Below are the code and all the weights of a small trained network. Each question names an input and a class and asks about switching units off, where a switched-off unit gives its printed mean instead of its output.

import numpy as np


def w(rows, s, z=0):
    codes = np.array(rows[::2]) - 128.0
    scale = np.full(codes.shape[1], s)
    scale[-1] = z or s
    return codes * scale


def f(y):
    return y / 2 * (1 + np.tanh(0.7978845608 * (y + 0.044715 * y**3)))


def log_softmax(a):
    a = a - a.max(-1, keepdims=True)
    return a - np.log(np.exp(a).sum(-1, keepdims=True))


def net(x, mask):
    res = np.array(x, float).reshape(1, 4) / 4 @ E
    y = f(res @ A[0][:, :-1].T + A[0][:, -1])
    res = res + np.where(mask, y, B[0][:, -1]) @ B[0][:, :-1]
    return log_softmax(res[-1] @ U[:, :-1].T + U[:, -1])


A, B = {}, {}
E = w([
[246,53,81,159,34,195,144,161,91,48,11],'x0',
[150,169,135,91,145,161,160,137,138,106,103],'x1',
[175,62,101,51,119,112,112,63,189,221,169],'x2',
[90,70,130,169,113,101,89,75,105,163,127],'x3',
],0.011)
A[0] = w([
[222,80,78,135,36,195,82,147,82,95,124,97],'neuron 1',
[181,52,32,3,67,106,154,103,151,168,116,102],'neuron 2',
[144,73,105,71,72,130,152,164,162,207,103,48],'neuron 3',
[85,139,166,187,60,115,156,153,56,2,88,53],'neuron 4',
[142,85,128,52,65,138,153,85,150,136,130,43],'neuron 5',
[161,76,103,157,59,148,167,120,147,90,37,111],'neuron 6',
[176,43,83,114,75,177,132,147,115,80,110,89],'neuron 7',
[117,112,119,83,115,164,84,92,118,71,169,51],'neuron 8',
[166,142,106,137,86,82,166,107,173,116,159,1],'neuron 9',
[236,85,111,77,94,159,111,108,154,197,159,93],'neuron 10',
],0.0076,0.0029)
B[0] = w([
[153,154,162,45,191,169,99,132,76,202,166,250],'neuron 1',
[110,156,102,168,91,79,223,110,125,129,111,222],'neuron 2',
[124,125,154,195,106,88,141,126,188,88,117,171],'neuron 3',
[107,66,69,182,106,120,140,152,190,70,51,246],'neuron 4',
[110,114,126,119,119,88,125,162,190,86,134,165],'neuron 5',
[171,108,139,109,160,130,112,105,117,159,177,239],'neuron 6',
[134,180,149,123,179,142,123,94,120,158,179,226],'neuron 7',
[152,142,171,104,141,134,125,119,112,77,95,122],'neuron 8',
[148,138,128,149,127,116,165,130,154,158,118,126],'neuron 9',
[141,126,76,203,107,127,102,188,118,12,131,204],'neuron 10',
],0.011)
U = w([
[158,158,211,65,227,138,123,158,98,255,227,253],'0',
[149,128,37,238,24,128,188,178,127,25,49,3],'1',
],0.0094,0.0017)

Each question gives the input, the list of numbers given to net, and the class t.
The units are the neurons (one row each of A and B). Each row of codes is followed by its name. A weight is (code - 128) times the scale printed after its matrix; where a second scale follows, it is the last column's (A, B and U).
mask holds one flag per neuron, in row order. A switched-off neuron (its flag False) gives its mean, the last column of its row in B, instead of its output. The means were averaged over made-up inputs and are rounded, as every weight is.
A unit's drop is (log p(t) with every unit on - log p(t) with that unit switched off) / (log p(t) with every unit on - log p(t) with every unit switched off).
The circuit of an input: a set's keep is (log p(t) with only the set's units on - log p(t) with every unit switched off) / (log p(t) with every unit on - log p(t) with every unit switched off). Starting from all 10 units, units are removed one at a time, each time the one whose removal leaves the highest keep (on an exact tie, the one counted first), for as long as the keep stays at least 0.8.
units of the circuit, in order: the units of the circuit, biggest drop first
top k neurons: the k neurons with the biggest drops, biggest first
drop when u is switched off: that unit's drop, to one decimal
input [2,5,-2,-1], class 0: units of the circuit, in order : (neuron 10)
input [0,-3,2,-6], class 1: top 3 neurons : (neuron 1; neuron 6; neuron 7)
input [2,5,-2,4], class 0: top 2 neurons : (neuron 10; neuron 2)
input [8,4,-8,2], class 0: top 2 neurons : (neuron 1; neuron 6)
input [6,2,-6,8], class 0: top 4 neurons : (neuron 1; neuron 6; neuron 7; neuron 10)
input [6,8,-5,7], class 0: top 2 neurons : (neuron 1; neuron 6)
input [7,5,7,-7], class 0: top 3 neurons : (neuron 1; neuron 7; neuron 6)
input [-2,7,3,-5], class 1: top 3 neurons : (neuron 1; neuron 7; neuron 6)
input [5,-6,-5,-7], class 0: drop when neuron 1 is switched off : 0.8
input [6,-3,-4,6], class 0: drop when neuron 1 is switched off : 0.4
input [7,-5,-2,-1], class 0: drop when neuron 1 is switched off : 0.2
input [-4,2,7,7], class 1: drop when neuron 1 is switched off : 0.0
